Below are the code and all the weights of a small trained network. Each question names an input and a class and asks about switching units off, where a switched-off unit gives its printed mean instead of its output.

import numpy as np


def w(rows, s, z=0):
    codes = np.array(rows[::2]) - 128.0
    scale = np.full(codes.shape[1], s)
    scale[-1] = z or s
    return codes * scale


def norm(h):
    return h / np.sqrt((h * h).mean(-1, keepdims=True) + 1e-5)


def f(y):
    return y / 2 * (1 + np.tanh(0.7978845608 * (y + 0.044715 * y**3)))


def log_softmax(a):
    a = a - a.max(-1, keepdims=True)
    return a - np.log(np.exp(a).sum(-1, keepdims=True))


def net(x, mask):
    res = np.array(x, float).reshape(1, 6) / 4 @ E
    u = 0
    for l in range(3):
        y = f(norm(res) @ A[l][:, :-1].T + A[l][:, -1])
        res = res + np.where(mask[u : u + 10], y, B[l][:, -1]) @ B[l][:, :-1]
        u += 10
    return log_softmax(norm(res)[-1] @ U[:, :-1].T + U[:, -1])


A, B = {}, {}
E = w([
[125,228,164,187,56,28,150,167,206,195,187],'x0',
[107,129,114,110,133,127,147,105,148,135,134],'x1',
[144,103,139,124,131,123,137,125,128,143,150],'x2',
[225,172,21,37,75,46,92,84,25,192,115],'x3',
[53,46,253,101,44,21,122,104,130,91,5],'x4',
[128,123,112,111,158,99,104,141,153,112,131],'x5',
],0.012)
A[0] = w([
[157,67,65,120,173,214,126,102,117,85,108,62],'0.n0',
[113,145,191,176,202,252,120,170,202,123,157,61],'0.n1',
[153,202,69,165,141,147,157,184,151,144,177,75],'0.n2',
[97,124,133,150,140,140,119,157,108,140,136,13],'0.n3',
[126,179,142,156,112,79,156,121,130,136,166,85],'0.n4',
[149,123,108,120,123,124,164,135,86,165,138,44],'0.n5',
[98,104,151,185,159,153,179,172,222,101,131,35],'0.n6',
[120,72,109,128,144,177,117,120,116,97,111,16],'0.n7',
[126,190,143,196,100,105,139,170,220,170,190,2],'0.n8',
[168,155,100,171,210,223,200,165,145,72,208,38],'0.n9',
],0.011,0.0082)
B[0] = w([
[187,216,235,30,193,99,189,187,134,143,113,207],'0.n0',
[126,109,18,222,76,85,207,14,58,15,244,242],'0.n1',
[137,102,144,78,81,93,26,129,157,255,74,210],'0.n2',
[92,140,130,147,120,192,148,182,68,104,205,117],'0.n3',
[165,162,189,59,227,179,166,111,141,70,75,158],'0.n4',
[136,101,94,50,109,124,168,90,125,111,132,133],'0.n5',
[130,109,89,199,103,56,170,99,106,5,109,197],'0.n6',
[148,145,206,125,170,106,142,208,94,139,132,148],'0.n7',
[135,186,229,39,212,121,207,215,114,119,131,189],'0.n8',
[11,42,74,99,84,200,8,128,168,250,96,245],'0.n9',
],0.0092,0.011)
A[1] = w([
[113,104,108,116,180,129,172,103,163,155,147,33],'1.n0',
[159,154,144,162,148,153,107,113,148,144,148,19],'1.n1',
[162,119,91,155,107,128,138,155,122,113,134,67],'1.n2',
[129,160,138,162,135,70,109,151,96,167,134,1],'1.n3',
[128,128,120,148,125,128,125,167,122,135,125,70],'1.n4',
[145,146,128,100,102,97,101,93,97,120,126,51],'1.n5',
[250,225,25,91,107,105,92,82,103,160,126,72],'1.n6',
[140,250,145,157,86,105,151,166,162,142,204,24],'1.n7',
[135,81,111,85,214,254,116,103,60,54,128,22],'1.n8',
[168,181,28,179,188,209,105,141,139,162,152,25],'1.n9',
],0.011,0.0049)
B[1] = w([
[137,141,101,107,93,134,141,98,52,135,75,130],'1.n0',
[73,154,99,121,152,153,141,146,126,137,125,117],'1.n1',
[115,120,138,110,108,111,123,120,119,113,165,121],'1.n2',
[94,130,118,100,157,160,189,137,141,109,146,129],'1.n3',
[146,142,158,120,130,139,116,79,129,130,171,114],'1.n4',
[121,115,156,182,156,164,156,142,136,128,184,155],'1.n5',
[165,73,58,216,122,165,177,90,97,53,171,255],'1.n6',
[210,179,178,101,206,93,142,207,98,144,62,158],'1.n7',
[184,254,206,115,198,76,213,191,180,151,90,195],'1.n8',
[67,95,199,130,41,170,87,137,156,216,91,180],'1.n9',
],0.0098)
A[2] = w([
[169,152,56,152,160,217,39,108,123,234,184,3],'2.n0',
[231,95,49,96,93,85,140,53,90,115,129,68],'2.n1',
[96,54,189,101,64,117,33,100,176,111,79,38],'2.n2',
[207,134,44,30,109,89,110,91,98,177,131,74],'2.n3',
[70,97,101,218,161,138,151,100,182,95,160,80],'2.n4',
[91,97,152,142,61,149,19,117,147,155,65,83],'2.n5',
[70,53,236,149,63,75,107,140,214,100,24,97],'2.n6',
[192,87,30,194,123,139,151,94,64,1,195,2],'2.n7',
[166,52,134,173,106,184,167,130,127,46,236,42],'2.n8',
[116,141,89,181,94,140,178,78,110,97,170,89],'2.n9',
],0.0085,0.005)
B[2] = w([
[55,93,174,110,75,118,50,118,129,128,80,220],'2.n0',
[68,143,140,155,156,132,149,121,182,55,153,215],'2.n1',
[142,153,87,144,145,122,85,177,169,175,164,182],'2.n2',
[90,139,143,180,123,131,139,98,141,83,159,201],'2.n3',
[191,109,128,147,131,118,144,119,89,83,129,191],'2.n4',
[88,115,167,133,108,153,58,251,174,127,134,182],'2.n5',
[129,109,37,83,108,219,69,100,100,202,175,254],'2.n6',
[76,87,72,181,113,104,188,114,91,83,141,255],'2.n7',
[130,139,113,171,148,114,124,125,157,119,156,196],'2.n8',
[153,144,129,121,92,170,157,125,119,86,84,195],'2.n9',
],0.012,0.0077)
U = w([
[128,102,72,241,117,130,164,89,148,1,177,194],'0',
[107,86,86,93,90,188,11,122,164,233,144,2],'1',
[207,211,230,55,241,87,181,182,157,120,94,92],'2',
],0.013,0.00042)

Each question gives the input, the list of numbers given to net, and the class t.
The units are the neurons (one row each of A and B). Each row of codes is followed by its name. A weight is (code - 128) times the scale printed after its matrix; where a second scale follows, it is the last column's (A, B and U).
mask holds one flag per neuron, layer by layer. A switched-off neuron (its flag False) gives its mean, the last column of its row in B, instead of its output. The means were averaged over made-up inputs and are rounded, as every weight is.
A unit's drop is (log p(t) with every unit on - log p(t) with that unit switched off) / (log p(t) with every unit on - log p(t) with every unit switched off).
The circuit of an input: a set's keep is (log p(t) with only the set's units on - log p(t) with every unit switched off) / (log p(t) with every unit on - log p(t) with every unit switched off). Starting from the 12 units with the biggest drops (on a tie, the unit counted first), units are removed one at a time, each time the one whose removal leaves the highest keep (on an exact tie, the one counted first), for as long as the keep stays at least 0.8.
units of the circuit, in order: the units of the circuit, biggest drop first
most important unit: the unit with the biggest drop
k most important neurons: the k neurons with the biggest drops, biggest first
drop of u: that unit's drop, to one decimal
input [-8,4,-2,5,-6,3], class 2: units of the circuit, in order => (1.n8)
input [-4,6,6,-1,4,1], class 1: 4 most important neurons => (0.n1 2.n6 0.n4 0.n8)
input [8,-7,3,-7,3,7], class 2: 3 most important neurons => (0.n8 1.n7 1.n6)
input [-7,5,-2,5,2,-7], class 2: 2 most important neurons => (0.n1 1.n8)
input [3,6,4,-5,-6,0], class 1: 2 most important neurons => (0.n9 0.n2)
input [8,8,-1,-7,-6,-4], class 2: 3 most important neurons => (0.n8 1.n7 0.n2)
input [-5,-6,1,4,-2,-1], class 2: 2 most important neurons => (1.n8 0.n1)
input [-2,7,-2,-5,8,4], class 1: 2 most important neurons => (0.n1 2.n6)
input [-7,2,4,0,-5,-3], class 2: 2 most important neurons => (0.n0 1.n8)
input [3,6,8,8,-6,-5], class 0: 2 most important neurons => (1.n6 0.n9)
input [-8,-8,-5,4,-7,-7], class 2: 2 most important neurons => (1.n8 0.n0)
input [1,0,1,8,-7,5], class 0: 2 most important neurons => (1.n6 0.n9)
input [-7,-7,-4,8,6,-5], class 0: 2 most important neurons => (0.n9 0.n8)
input [1,5,8,-1,-5,5], class 1: most important unit => 0.n9
input [-2,8,-7,-1,3,2], class 1: drop of 0.n1 => 1.8
input [-1,-6,2,2,-3,7], class 1: drop of 0.n1 => 1.5
input [-4,6,-5,8,-3,4], class 0: drop of 0.n8 => 0.0
input [1,-5,3,8,6,1], class 0: drop of 0.n9 => 0.1
